The symbols move the nodes like this.
mn v hq
mn w zg
mn c cl
zc v sd
zc w pz
zc c rp
fm v sg
fm w ng
fm c jh
sg v rj
sg w zs
sg c ld
tn v mm
tn w zc
tn c mb
jl v jg
jl w gf
jl c sq
fr v sf
fr w lm
fr c cn
gd v zg
gd w dh
gd c pp
qq v gh
qq w cl
qq c jg
ld v ch
ld w tc
ld c zr
fg v jf
fg w sq
fg c tr
nt v fr
nt w fq
nt c ft
sm v tr
sm w gj
sm c fm
fj v sl
fj w fm
fj c zs
sf v zr
sf w qn
sf c zh
fp v sq
fp w dt
fp c gj
qt v cl
qt w pp
qt c gf
jf v pp
jf w sc
jf c rn
ft v cn
ft w ds
ft c bh
pp v jl
pp w nh
pp c fp
dt v sm
dt w rj
dt c pm
ch v ng
ch w pc
ch c gz
qn v fs
qn w cn
qn c nb
jg v dh
jg w fg
jg c sc
ng v zs
ng w nz
ng c ff
zh v fq
zh w nb
zh c dd
zs v hd
zs w jh
zs c tc
sc v nh
sc w tr
sc c sl
mm v jn
mm w sd
mm c zp
tr v rn
tr w fj
tr c sg
mb v zp
mb w rp
mb c tl
bh v lh
bh w jn
bh c bq
zg v qq
zg w qt
zg c jl
fs v nt
fs w zh
fs c bg
fq v lm
fq w bg
fq c ds
tl v mn
tl w gd
tl c qt
bf v nb
bf w bh
bf c jz
dp v bq
dp w zp
dp c dj
gj v fj
gj w pm
gj c ng
rn v fp
rn w sl
rn c rj
hd v pm
hd w ld
hd c pc
nb v bg
nb w lh
nb c hp
bq v tn
bq w nj
bq c pz
qc v dj
qc w tl
qc c zg
cn v zh
cn w bf
cn c lh
sl v dt
sl w sg
sl c hd
lh v dd
lh w jz
lh c tn
tc v pc
tc w sf
tc c fs
hq v rp
hq w qq
hq c rr
rr v gd
rr w jg
rr c jf
cl v rr
cl w jl
cl c fg
pm v fm
pm w ch
pm c nz
hp v bc
hp w tn
hp c sd
zp v nj
zp w qc
zp c mn
bg v ft
bg w dd
bg c bc
pc v nz
pc w zr
pc c nt
sq v sc
sq w sm
sq c fj
lm v qn
lm w ft
lm c bf
nj v zc
nj w dj
nj c hq
nh v gf
nh w rn
nh c dt
pz v mb
pz w hq
pz c gh
dh v qt
dh w jf
dh c nh
gz v ff
gz w nt
gz c lm
jn v jz
jn w dp
jn c nj
nz v jh
nz w gz
nz c fr
rj v gj
rj w hd
rj c ch
dd v ds
dd w hp
dd c mm
rp v qc
rp w gh
rp c gd
dj v pz
dj w mn
dj c qq
gf v fg
gf w fp
gf c sm
ds v bf
ds w bc
ds c jn
jz v hp
jz w bq
jz c zc
sd v dp
sd w mb
sd c qc
gh v tl
gh w rr
gh c dh
ff v tc
ff w fr
ff c qn
zr v gz
zr w fs
zr c fq
jh v ld
jh w ff
jh c sf
bc v bh
bc w mm
bc c dp

The rows follow the links: the fewer symbols apart two nodes are, the more alike their rows tend to be.

Each row is also shifted at random along 4 hidden directions that mean nothing.

Some nodes, each with a row of numbers:
jg
[201,-41,29,-1,-259,-202,235,-229,-107,603,13,-69,-211,-240,-6,6,175,466,-100,237,-270,-126,20,212,-34,-409,206,-269,79,247,308,652]
jf
[740,206,-46,-57,-104,-27,366,104,-80,13,-22,45,-226,89,20,-51,-101,-113,113,25,-191,13,110,103,106,106,105,-186,86,121,217,96]
tl
[-281,-12,-74,-14,-65,47,44,151,-275,52,-197,61,-197,-154,303,-88,154,-27,165,175,-172,167,-124,-238,-104,67,165,-176,307,-34,-1,150]
mb
[-613,-260,-28,64,-155,-95,-201,-176,-184,425,-98,-61,-47,-412,164,10,386,460,-46,289,-162,60,-236,-146,-247,-314,186,-129,240,67,1,467]
pm
[-746,64,-326,-493,69,-340,357,189,880,86,402,-117,-369,141,-324,-910,-376,-357,39,119,495,-23,156,-719,-111,223,-229,-4,-78,-974,11,-1110]
hq
[-65,198,-131,42,-78,18,166,131,44,-513,137,31,-2,94,-183,189,33,-263,267,49,-248,312,-167,90,-48,522,68,-51,285,266,27,-246]
sq
[530,227,78,-18,-24,85,327,140,-254,-5,-164,94,-175,174,159,46,-152,-165,56,-96,-157,-73,205,200,229,23,76,-133,-29,167,175,245]
dt
[235,285,-1,-138,85,80,370,289,-18,-255,-62,99,-190,329,67,-156,-316,-463,130,-171,33,-29,246,-11,233,281,-52,-38,-71,-119,78,-273]
jz
[475,44,-217,40,-28,-121,-91,-78,543,-514,464,-101,239,47,-583,160,5,-107,128,37,-13,267,-255,71,-190,489,-116,160,107,114,-82,-636]
fs
[-1128,-248,108,-20,192,109,-381,18,-106,166,-222,21,107,-82,302,-179,40,50,-148,-54,323,-124,21,-346,-38,-272,-103,150,-154,-391,-260,-27]
lh
[314,-236,30,117,48,78,-425,-100,-143,84,-117,-7,162,-212,147,96,196,212,-72,31,77,18,-158,-121,-147,-172,-10,96,23,-22,-192,144]
gh
[-176,28,-23,-3,-10,169,20,248,-492,-37,-361,131,-220,-105,508,-57,139,-144,201,96,-176,160,-84,-258,-23,103,178,-180,319,-13,-46,233]
zh
[304,-115,166,212,98,145,-365,-168,-142,-91,-63,2,354,14,-7,361,71,147,-153,-180,55,-87,-23,291,46,-153,-76,210,-204,254,-136,213]
fr
[91,-107,87,77,47,-52,-180,-232,226,77,157,-83,258,29,-254,124,-41,191,-212,-104,167,-167,42,211,30,-209,-135,187,-282,48,-41,-17]
fm
[-362,-19,164,-31,3,-27,112,-101,-86,376,-96,-1,-56,41,90,-61,-91,159,-206,-64,81,-287,229,151,166,-398,-18,-25,-240,-21,124,339]
sm
[-39,162,50,-98,-17,-17,326,75,-14,86,-13,31,-182,160,30,-106,-175,-124,-1,-58,-19,-131,210,93,173,-26,18,-96,-96,-18,169,53]
ng
[361,-218,53,-155,0,-160,-31,-168,91,810,-73,-63,-179,-181,151,-417,-49,381,-306,82,263,-374,215,-205,0,-649,-39,-51,-266,-417,97,278]
bg
[-228,-126,32,80,143,124,-355,4,-11,-215,-48,12,235,-10,52,98,45,-47,-29,-96,169,48,-92,-100,-53,47,-101,199,-53,-82,-250,-182]
fp
[229,238,20,-112,48,136,328,298,-229,-125,-209,127,-244,233,260,-140,-219,-372,136,-120,-37,-20,204,-58,217,174,35,-117,12,-80,86,-35]
pz
[61,57,-186,-33,-13,32,1,201,9,-357,23,39,-78,-34,35,-55,70,-247,256,109,-106,312,-206,-262,-154,419,55,-46,324,-55,-89,-334]
pp
[151,149,-125,-98,-244,-299,445,-147,364,191,349,-112,-185,-17,-421,-70,-23,151,12,175,-204,7,26,211,-34,20,89,-193,71,167,332,3]
sc
[689,192,-73,-162,-11,0,368,247,-76,30,-98,79,-336,127,163,-285,-207,-274,125,-8,-25,-11,184,-155,121,127,42,-164,57,-194,146,-100]
zc
[-675,-113,-74,57,-60,-10,-178,-20,-36,-96,20,-30,57,-189,18,78,230,81,99,164,-105,204,-254,-133,-200,101,78,-21,242,54,-99,-14]
ff
[835,5,156,95,82,56,-97,-153,31,24,29,-12,220,136,-112,201,-123,87,-192,-223,108,-215,158,333,155,-187,-128,158,-337,147,4,114]
hd
[980,266,132,41,103,139,207,83,-23,-318,3,67,99,392,-126,203,-322,-302,-9,-333,21,-128,269,408,319,158,-109,97,-281,214,80,-75]

In each set, the symbols that take the first to the second take the third to the fourth, perhaps in another order. Give the fourth.
Answer with the node's name.
[730,-215,-38,21,100,33,-381,-41,49,94,-45,-34,120,-147,93,-108,66,123,-89,-14,216,-15,-78,-253,-135,-121,-90,140,-62,-265,-181,-124]
: [83,-208,-22,97,28,22,-366,-108,-4,7,1,-38,185,-186,11,91,181,176,-47,50,59,67,-180,-98,-166,-63,-21,111,50,-12,-160,0]
:: [-654,-184,-35,89,-23,-130,-294,-262,316,-48,282,-137,296,-139,-363,161,182,256,-101,79,64,63,-217,78,-200,-23,-69,161,-26,87,-113,-139]
: jn

[-352,47,-36,46,-83,50,59,101,-228,-134,-103,45,-74,-81,130,116,156,-47,177,115,-237,197,-153,-12,-64,167,148,-131,273,190,18,147]
: [864,148,-155,-116,-200,-208,393,-18,210,142,205,-52,-250,-19,-225,-125,-42,49,91,150,-196,46,19,70,-25,89,90,-206,130,78,275,-25]
:: [-639,63,-127,-167,-50,-15,233,248,-138,79,-153,69,-361,-59,288,-335,11,-178,185,174,-70,122,-19,-406,-56,118,123,-221,275,-264,44,-61]
: sq

[-121,119,-227,-222,10,32,244,417,-96,-141,-159,108,-409,3,325,-449,-69,-417,319,150,-16,231,-38,-585,-74,365,84,-198,348,-421,-28,-377]
: [-1298,166,3,-128,-27,-9,368,185,-51,-58,-53,51,-231,143,86,-156,-108,-238,120,23,-67,28,100,-63,102,136,61,-139,81,-64,103,-59]
:: [237,-71,-148,45,-77,-68,-134,-45,140,-147,148,-53,62,-159,-146,69,165,63,110,143,-84,223,-251,-92,-210,180,34,6,224,68,-57,-157]
: mn

[-757,-178,129,66,175,145,-363,-11,-128,9,-174,28,196,-13,204,21,29,21,-140,-115,245,-94,4,-133,14,-181,-106,180,-174,-174,-244,9]
: [-515,-8,-82,35,137,249,-263,314,-259,-536,-218,120,44,2,312,21,86,-386,267,-25,14,315,-213,-375,-105,443,-5,61,277,-131,-302,-341]
:: [23,93,-141,-131,-134,-129,324,89,52,140,41,-3,-305,-57,10,-215,4,-32,116,180,-143,75,3,-131,-49,81,118,-215,194,-76,165,-9]
: sg

[-998,342,-67,-45,-81,-73,488,124,209,-479,257,6,-79,288,-353,136,-146,-364,221,-26,-228,184,18,261,104,498,34,-84,129,271,167,-313]
: [-85,0,10,80,89,-23,-169,-132,363,-326,287,-76,336,145,-411,196,-89,-50,-81,-155,155,13,-38,200,-4,153,-184,253,-200,76,-119,-384]
:: [-531,177,146,-76,133,279,205,371,-517,-84,-467,204,-248,211,573,-143,-181,-397,108,-165,11,-71,247,-154,268,49,56,-108,-3,-134,-16,150]
: dd

[-21,69,-218,-36,55,69,-73,259,103,-546,65,46,-21,15,-16,-72,17,-375,298,55,-14,368,-235,-345,-168,575,-12,28,308,-147,-186,-576]
: [117,16,19,88,-64,139,-7,108,-443,-36,-267,82,-94,-119,333,152,191,15,138,87,-270,140,-118,-1,-21,49,182,-152,271,232,8,378]
:: [-872,139,45,-85,-9,-121,305,-54,292,-11,214,-58,-6,218,-296,-50,-209,-87,-85,-91,86,-131,190,198,143,4,-88,31,-208,-5,131,-167]
: nz

[-335,65,135,-18,38,-17,134,-74,53,132,28,-13,16,165,-73,14,-155,9,-154,-139,93,-221,212,215,189,-187,-70,35,-260,18,91,104]
: [-775,-196,124,134,110,102,-400,-116,-69,-51,-67,-18,285,-65,39,180,123,125,-125,-76,139,-28,-91,19,-50,-134,-75,189,-101,19,-224,57]
:: [-27,198,-30,-83,-125,-126,417,5,95,40,121,-18,-176,88,-164,-38,-99,-47,51,40,-169,-21,108,173,93,74,74,-158,31,137,241,45]
: jh

[-445,-11,26,-193,6,-37,220,129,-141,450,-218,40,-352,-31,347,-422,-97,-7,-51,69,107,-190,218,-305,84,-282,53,-170,-41,-375,95,158]
: [-422,18,59,-135,166,72,42,164,-10,65,-150,67,-109,154,212,-300,-215,-222,-53,-134,289,-158,222,-254,131,-80,-106,43,-199,-403,-77,-194]
:: [324,261,-117,-94,-162,-205,507,-13,318,-87,324,-59,-151,145,-410,-16,-149,-92,92,60,-196,41,74,250,66,233,37,-133,45,179,283,-163]
: fj

[-273,-86,-201,-85,86,-113,-207,-15,550,-297,333,-94,168,5,-377,-155,-43,-123,34,26,267,157,-162,-277,-205,288,-182,207,0,-323,-200,-748]
: [802,-96,-66,103,-204,-122,-42,-198,-42,239,82,-71,3,-281,-100,174,265,385,1,217,-276,82,-198,147,-173,-128,151,-133,199,307,136,377]
:: [968,338,-19,-85,42,18,409,172,166,-317,118,52,-96,383,-191,-45,-367,-407,91,-213,16,-54,249,191,240,314,-96,3,-149,21,146,-331]
: nt

[111,272,116,67,118,94,161,24,181,-527,183,23,247,441,-342,297,-319,-349,-15,-356,65,-71,198,471,291,288,-174,189,-305,245,14,-310]
: [16,-229,-11,91,37,45,-388,-106,-53,33,-41,-25,168,-205,74,74,198,187,-58,49,61,60,-182,-136,-167,-101,-8,104,45,-31,-180,49]
:: [179,-224,-212,-63,-52,-289,-231,-257,643,115,441,-191,142,-210,-487,-162,83,268,-108,180,202,52,-212,-189,-304,-23,-125,139,-19,-250,-70,-453]
: gh

[782,-351,-49,28,-113,-9,-327,-86,-399,678,-325,-5,-194,-532,506,-183,385,514,-64,321,-92,-22,-181,-383,-251,-492,205,-190,247,-160,-20,609]
: [263,456,-86,-24,-31,83,490,279,38,-706,125,98,-76,393,-215,187,-241,-575,323,-135,-256,236,59,267,184,686,25,-81,150,316,137,-368]
:: [717,-153,-6,172,-78,4,-290,-185,-61,37,45,-58,197,-220,-72,266,249,296,-30,84,-130,86,-214,117,-158,-84,59,49,89,258,-46,228]
: zg

[-1063,-347,-5,54,2,-38,-428,-173,-15,255,-38,-78,137,-328,98,-34,300,351,-110,179,94,31,-236,-251,-268,-270,25,62,88,-142,-192,131]
: [888,-34,-41,106,-193,-68,26,-135,-153,182,8,-27,-44,-223,-18,194,224,297,32,178,-309,78,-148,192,-103,-83,188,-160,211,349,156,431]
:: [-945,-153,4,-163,141,-66,-110,17,221,248,-7,-26,-50,-4,82,-407,-123,-15,-142,-24,396,-161,116,-387,-24,-214,-144,98,-204,-555,-132,-289]
: ds

[567,177,-352,-143,36,3,116,379,265,-670,168,49,-141,103,-117,-222,-98,-561,414,82,-9,444,-209,-445,-162,800,-36,-20,374,-268,-118,-872]
: [28,88,-35,-248,99,35,253,288,-71,173,-208,91,-365,118,337,-495,-233,-294,48,-40,196,-113,246,-408,117,-24,-28,-108,-46,-502,29,-195]
:: [329,70,-129,-42,-210,-202,269,-86,141,151,189,-65,-170,-122,-216,-15,93,164,76,212,-249,94,-85,97,-105,43,136,-190,198,176,224,108]
: ch

[590,-31,28,175,91,110,-300,-69,42,-377,81,0,335,59,-166,324,27,-41,0,-152,35,90,-121,198,-18,177,-100,214,-74,203,-166,-148]
: [368,36,-33,130,-39,127,-82,77,-285,-254,-119,59,32,-69,133,228,163,-60,179,45,-234,215,-174,42,-66,221,115,-58,253,261,-44,136]
:: [454,-53,-167,-119,-138,-106,123,71,-68,296,-59,-5,-315,-243,182,-279,130,113,113,272,-130,105,-88,-312,-158,-46,163,-230,280,-169,103,116]
: tr

[-157,9,-54,123,70,147,-239,108,-68,-536,-6,50,205,26,-14,249,97,-218,182,-55,-64,279,-219,-28,-87,399,-19,113,174,136,-206,-256]
: [207,116,87,135,-196,-17,226,-122,-260,92,-27,6,-34,-48,-53,344,149,200,30,61,-408,3,-26,469,69,-73,195,-179,121,568,251,580]
:: [-602,-83,167,-58,144,101,-56,69,-200,268,-270,65,-60,64,341,-195,-115,-22,-158,-117,242,-247,217,-157,145,-320,-53,41,-228,-293,-82,149]
: bf

[215,113,-184,-88,-19,58,138,291,-115,-251,-99,87,-240,-12,203,-182,18,-310,291,115,-121,271,-112,-342,-81,385,97,-141,343,-145,-27,-250]
: [-349,51,201,-37,59,207,137,207,-629,297,-520,160,-265,38,644,-109,-45,-80,-18,-67,-52,-184,236,-85,221,-289,127,-164,-21,-69,54,548]
:: [-569,-31,57,57,-101,74,45,56,-457,195,-297,63,-171,-173,372,68,219,126,78,147,-258,65,-64,-24,-18,-132,224,-207,244,169,64,521]
: dt

